Below are the code and all the weights of a small trained network. Each question names an input and a class and asks about switching units off, where a switched-off unit gives its printed mean instead of its output.

import numpy as np


def w(rows, s, z=0):
    codes = np.array(rows[::2]) - 128.0
    scale = np.full(codes.shape[1], s)
    scale[-1] = z or s
    return codes * scale


def f(y):
    return np.maximum(y, 0)


def log_softmax(a):
    a = a - a.max(-1, keepdims=True)
    return a - np.log(np.exp(a).sum(-1, keepdims=True))


def net(x, mask):
    res = np.array(x, float).reshape(1, 6) / 4 @ E
    y = f(res @ A[0][:, :-1].T + A[0][:, -1])
    res = res + np.where(mask, y, B[0][:, -1]) @ B[0][:, :-1]
    return log_softmax(res[-1] @ U[:, :-1].T + U[:, -1])


A, B = {}, {}
E = w([
[137,207,223,153,153,120,175,202,129,159,157],'x0',
[102,176,133,96,123,126,85,80,108,197,42],'x1',
[193,64,186,147,215,83,146,120,43,188,98],'x2',
[169,175,141,73,11,112,208,80,36,126,163],'x3',
[211,156,99,129,113,169,60,68,158,109,136],'x4',
[154,157,109,73,109,2,90,209,151,165,182],'x5',
],0.0092)
A[0] = w([
[118,80,114,117,171,128,95,124,95,176,88,203],'N1',
[109,162,153,117,129,143,147,103,86,212,102,243],'N2',
[121,151,77,132,99,137,111,123,129,90,135,224],'N3',
[117,125,141,127,195,143,74,140,169,146,96,252],'N4',
[133,181,140,164,121,133,155,122,161,120,118,162],'N5',
[115,157,164,120,168,103,139,181,103,164,154,120],'N6',
[202,158,183,137,125,155,133,90,114,101,146,193],'N7',
[182,154,143,125,133,188,157,78,88,90,122,164],'N8',
[47,153,66,121,124,118,147,138,164,89,138,210],'N9',
[80,141,195,146,212,175,89,104,165,114,84,160],'N10',
[151,179,145,74,92,75,122,203,130,162,123,193],'N11',
[136,159,225,83,102,45,121,143,98,159,177,141],'N12',
[114,81,155,121,129,73,145,152,67,154,137,247],'N13',
[197,89,91,123,157,125,80,89,156,144,89,205],'N14',
[92,108,111,124,91,143,101,137,175,96,109,212],'N15',
[9,136,100,191,181,141,110,153,152,94,102,204],'N16',
[127,178,139,119,92,124,143,127,170,113,116,180],'N17',
[70,116,100,135,56,123,176,143,160,68,183,200],'N18',
[133,106,166,155,175,153,192,119,120,115,139,248],'N19',
[97,165,107,130,147,206,127,92,157,71,167,161],'N20',
[36,106,143,153,169,125,151,145,150,108,124,230],'N21',
[126,112,67,117,87,97,135,81,73,183,101,167],'N22',
[117,135,167,118,128,113,137,141,153,162,129,57],'N23',
[184,122,49,114,147,123,50,116,198,100,152,167],'N24',
],0.011,0.0033)
B[0] = w([
[107,110,83,100,103,105,100,84,129,125,101,199],'N1',
[122,168,117,122,155,146,220,101,130,119,38,210],'N2',
[166,123,69,98,150,170,157,156,194,25,166,189],'N3',
[61,151,56,177,119,50,92,65,133,169,66,216],'N4',
[139,117,158,143,99,120,186,176,168,161,145,165],'N5',
[105,197,172,134,80,94,133,95,63,160,130,204],'N6',
[185,67,95,242,107,167,189,184,89,98,125,194],'N7',
[147,46,97,153,121,204,178,170,145,53,123,201],'N8',
[107,148,111,22,145,96,117,202,148,170,183,216],'N9',
[94,93,57,162,76,132,128,173,129,188,52,217],'N10',
[180,242,140,127,153,10,168,112,85,117,152,240],'N11',
[187,200,210,194,98,39,214,91,37,88,142,248],'N12',
[103,139,176,99,88,112,105,72,46,120,126,224],'N13',
[123,160,54,172,227,142,74,73,127,90,107,202],'N14',
[97,182,97,110,178,110,173,130,227,132,135,198],'N15',
[60,96,113,72,155,77,93,169,126,195,116,240],'N16',
[108,163,154,148,159,123,144,154,149,46,136,181],'N17',
[145,100,205,78,112,113,143,203,189,136,238,232],'N18',
[97,47,161,200,35,161,143,149,46,142,148,203],'N19',
[156,91,154,126,149,135,136,180,192,157,128,207],'N20',
[87,65,152,80,29,101,85,153,123,255,138,211],'N21',
[135,97,115,56,96,167,178,63,137,41,65,205],'N22',
[112,172,136,171,84,113,182,159,114,152,102,155],'N23',
[177,177,62,144,159,75,45,96,170,76,155,222],'N24',
],0.0072,0.013)
U = w([
[53,105,93,133,117,105,107,145,160,252,63,72],'0',
[192,63,122,237,119,252,188,167,124,113,116,20],'1',
[196,185,196,147,112,74,165,87,80,140,137,135],'2',
[150,125,116,14,144,110,127,177,232,123,209,76],'3',
[121,158,200,75,106,168,121,102,161,85,101,31],'4',
[127,35,201,128,82,121,101,136,69,158,193,239],'5',
[130,74,91,36,117,176,171,2,106,93,81,201],'6',
[185,138,55,164,185,108,28,55,179,86,116,254],'7',
],0.0084,0.001)

Each question gives the input, the list of numbers given to net, and the class t.
The units are the neurons (one row each of A and B). Each row of codes is followed by its name. A weight is (code - 128) times the scale printed after its matrix; where a second scale follows, it is the last column's (A, B and U).
mask holds one flag per neuron, in row order. A switched-off neuron (its flag False) gives its mean, the last column of its row in B, instead of its output. The means were averaged over made-up inputs and are rounded, as every weight is.
A unit's drop is (log p(t) with every unit on - log p(t) with that unit switched off) / (log p(t) with every unit on - log p(t) with every unit switched off).
The circuit of an input: a set's keep is (log p(t) with only the set's units on - log p(t) with every unit switched off) / (log p(t) with every unit on - log p(t) with every unit switched off). Starting from the 12 units with the biggest drops (on a tie, the unit counted first), units are removed one at a time, each time the one whose removal leaves the highest keep (on an exact tie, the one counted first), for as long as the keep stays at least 0.8.
circuit, biggest first: the units of the circuit, biggest drop first
most important unit: the unit with the biggest drop
top k neurons: the k neurons with the biggest drops, biggest first
drop when u is switched off: that unit's drop, to one decimal
input [-7,-1,5,0,-3,6], class 6: circuit, biggest first	(N22; N18)
input [8,-4,6,-5,5,-5], class 1: circuit, biggest first	(N7)
input [-3,6,-3,1,-3,4], class 3: circuit, biggest first	(N19; N4)
input [-1,4,-7,8,8,-2], class 3: circuit, biggest first	(N18; N3)
input [-8,-1,-4,2,7,7], class 7: top 4 neurons	(N24; N14; N21; N16)
input [5,7,6,-2,2,-7], class 0: top 4 neurons	(N4; N10; N1; N12)
input [2,0,-4,-2,1,-4], class 0: top 3 neurons	(N10; N11; N16)
input [0,6,2,5,0,-5], class 6: top 2 neurons	(N22; N2)
input [-1,8,-5,1,-8,3], class 3: top 2 neurons	(N9; N19)
input [7,-2,-5,-3,-4,5], class 2: top 3 neurons	(N12; N11; N6)
input [4,5,-8,-6,7,-2], class 0: top 2 neurons	(N10; N4)
input [1,-5,7,-4,8,-2], class 7: top 2 neurons	(N14; N24)
input [-3,-2,2,0,7,-6], class 1: top 2 neurons	(N8; N7)
input [-5,2,-4,7,-2,-8], class 1: most important unit	N8
input [-6,-3,-2,5,-7,-3], class 3: drop when N18 is switched off	0.3
input [-5,7,3,-4,0,7], class 7: drop when N9 is switched off	0.0
input [2,2,-4,1,-4,-6], class 0: drop when N16 is switched off	0.1
